Below is a small trained network, with its code and all its weights. Each question gives an input and a class and asks what happens when units are switched off, that is, made to give their printed mean instead of their output.

import numpy as np


def w(rows, s, z=0):
    codes = np.array(rows[::2]) - 128.0
    scale = np.full(codes.shape[1], s)
    scale[-1] = z or s
    return codes * scale


def f(y):
    return y / 2 * (1 + np.tanh(0.7978845608 * (y + 0.044715 * y**3)))


def log_softmax(a):
    a = a - a.max(-1, keepdims=True)
    return a - np.log(np.exp(a).sum(-1, keepdims=True))


def net(x, mask):
    res = np.array(x, float).reshape(1, 6) / 4 @ E
    y = f(res @ A[0][:, :-1].T + A[0][:, -1])
    res = res + np.where(mask, y, B[0][:, -1]) @ B[0][:, :-1]
    return log_softmax(res[-1] @ U[:, :-1].T + U[:, -1])


A, B = {}, {}
E = w([
[67,195,204,22],'x0',
[23,196,91,201],'x1',
[127,126,129,127],'x2',
[135,159,3,41],'x3',
[45,24,122,97],'x4',
[128,131,129,130],'x5',
],0.0062)
A[0] = w([
[124,108,221,185,114],'N0',
[115,103,220,191,34],'N1',
[213,240,143,143,154],'N2',
[223,76,159,74,91],'N3',
[45,33,129,101,48],'N4',
[85,181,76,163,60],'N5',
[88,176,183,53,64],'N6',
[132,139,37,68,68],'N7',
[81,176,177,45,65],'N8',
[42,183,89,192,33],'N9',
[33,8,120,97,51],'N10',
[130,143,37,71,28],'N11',
[83,174,188,54,70],'N12',
[92,176,163,61,10],'N13',
[185,62,45,219,11],'N14',
[209,75,154,74,52],'N15',
[122,109,225,189,93],'N16',
[140,142,132,129,133],'N17',
[205,75,151,73,47],'N18',
[216,77,161,72,92],'N19',
[128,128,128,128,128],'N20',
[206,230,123,155,119],'N21',
[91,186,184,48,72],'N22',
[17,9,71,97,164],'N23',
[121,110,219,185,98],'N24',
[205,236,150,174,178],'N25',
[223,219,133,161,140],'N26',
[128,128,128,128,128],'N27',
[40,181,86,196,4],'N28',
[129,142,38,71,52],'N29',
[210,78,155,69,66],'N30',
[94,182,176,44,77],'N31',
[130,144,40,72,44],'N32',
[200,73,148,68,47],'N33',
[185,68,47,223,13],'N34',
[214,69,152,88,53],'N35',
[123,107,220,186,78],'N36',
[129,104,225,190,91],'N37',
[89,178,186,55,46],'N38',
[129,142,34,69,39],'N39',
[66,43,142,134,41],'N40',
[11,181,82,213,57],'N41',
[198,76,152,85,17],'N42',
[130,141,38,71,54],'N43',
[203,79,154,76,49],'N44',
[195,253,106,159,124],'N45',
[114,103,215,185,68],'N46',
[91,181,195,57,60],'N47',
],0.0068,0.0038)
B[0] = w([
[177,185,78,63,179],'N0',
[178,171,108,100,152],'N1',
[120,71,189,93,239],'N2',
[62,172,154,158,189],'N3',
[157,106,225,120,156],'N4',
[134,148,167,133,150],'N5',
[164,107,111,202,173],'N6',
[174,161,148,111,183],'N7',
[167,108,132,186,180],'N8',
[86,183,207,154,173],'N9',
[169,108,254,107,180],'N10',
[206,194,127,101,163],'N11',
[163,100,116,189,178],'N12',
[163,130,134,173,139],'N13',
[207,99,126,226,186],'N14',
[77,175,167,164,161],'N15',
[190,173,89,75,175],'N16',
[124,120,128,123,134],'N17',
[87,176,173,164,157],'N18',
[62,172,156,157,185],'N19',
[128,128,128,128,128],'N20',
[135,82,202,103,208],'N21',
[173,95,98,205,186],'N22',
[162,98,240,79,253],'N23',
[173,166,98,83,171],'N24',
[115,78,188,80,249],'N25',
[117,66,193,101,222],'N26',
[128,128,128,128,128],'N27',
[96,193,217,162,165],'N28',
[221,209,109,88,173],'N29',
[75,174,160,154,170],'N30',
[152,109,120,166,185],'N31',
[191,179,128,111,167],'N32',
[95,169,176,153,157],'N33',
[202,116,137,227,186],'N34',
[98,164,150,161,160],'N35',
[200,195,65,73,164],'N36',
[182,178,81,81,175],'N37',
[166,108,111,188,166],'N38',
[194,182,124,99,172],'N39',
[170,122,196,111,135],'N40',
[76,180,211,145,219],'N41',
[102,177,159,165,135],'N42',
[207,188,114,91,174],'N43',
[83,171,160,159,153],'N44',
[139,99,203,104,229],'N45',
[175,161,109,99,157],'N46',
[187,89,69,227,176],'N47',
],0.008,0.0036)
U = w([
[183,194,98,84,90],'0',
[167,83,109,239,82],'1',
[53,194,158,168,87],'2',
[116,105,117,117,253],'3',
[135,57,179,83,28],'4',
[110,109,109,120,245],'5',
[46,85,33,97,82],'6',
[51,138,4,141,33],'7',
],0.014)

Each question gives the input, the list of numbers given to net, and the class t.
The units are the neurons (one row each of A and B). Each row of codes is followed by its name. A weight is (code - 128) times the scale printed after its matrix; where a second scale follows, it is the last column's (A, B and U).
mask holds one flag per neuron, in row order. A switched-off neuron (its flag False) gives its mean, the last column of its row in B, instead of its output. The means were averaged over made-up inputs and are rounded, as every weight is.
A unit's drop is (log p(t) with every unit on - log p(t) with that unit switched off) / (log p(t) with every unit on - log p(t) with every unit switched off).
The circuit of an input: a set's keep is (log p(t) with only the set's units on - log p(t) with every unit switched off) / (log p(t) with every unit on - log p(t) with every unit switched off). Starting from the 12 units with the biggest drops (on a tie, the unit counted first), units are removed one at a time, each time the one whose removal leaves the highest keep (on an exact tie, the one counted first), for as long as the keep stays at least 0.8.
circuit, biggest first: the units of the circuit, biggest drop first
k most important neurons: the k neurons with the biggest drops, biggest first
drop when u is switched off: that unit's drop, to one decimal
input [3,-3,4,3,8,5], class 4: circuit, biggest first : N23
input [-2,4,-4,1,7,-1], class 4: circuit, biggest first : N23; N10
input [-5,-6,1,2,-7,0], class 4: circuit, biggest first : N26; N2
input [-5,6,8,-1,8,-5], class 4: circuit, biggest first : N23; N10
input [-6,8,-1,4,3,-5], class 2: circuit, biggest first : N41; N28
input [-5,-6,-3,6,-7,-4], class 4: circuit, biggest first : N26; N2
input [6,6,-3,-7,-8,6], class 4: 2 most important neurons : N25; N2
input [6,4,6,-5,8,4], class 4: 3 most important neurons : N23; N10; N4
input [1,-8,1,8,5,8], class 0: 2 most important neurons : N29; N43
input [-8,5,3,5,4,-6], class 1: 2 most important neurons : N14; N34
input [-7,6,-3,-7,8,-5], class 4: 4 most important neurons : N23; N10; N4; N40
input [6,-6,6,-3,-3,1], class 1: 2 most important neurons : N47; N22
input [4,-6,2,1,3,4], class 2: drop when N19 is switched off : 0.1
input [-3,-6,-3,-8,8,1], class 0: drop when N28 is switched off : 0.0
input [-6,8,-2,-4,-2,-5], class 2: circuit, biggest first : N41
input [-2,-7,-7,-6,-4,4], class 2: drop when N16 is switched off : -0.1
input [-3,8,-8,5,-4,-7], class 2: circuit, biggest first : N41; N28
input [-2,7,4,6,1,-5], class 2: drop when N41 is switched off : 0.6
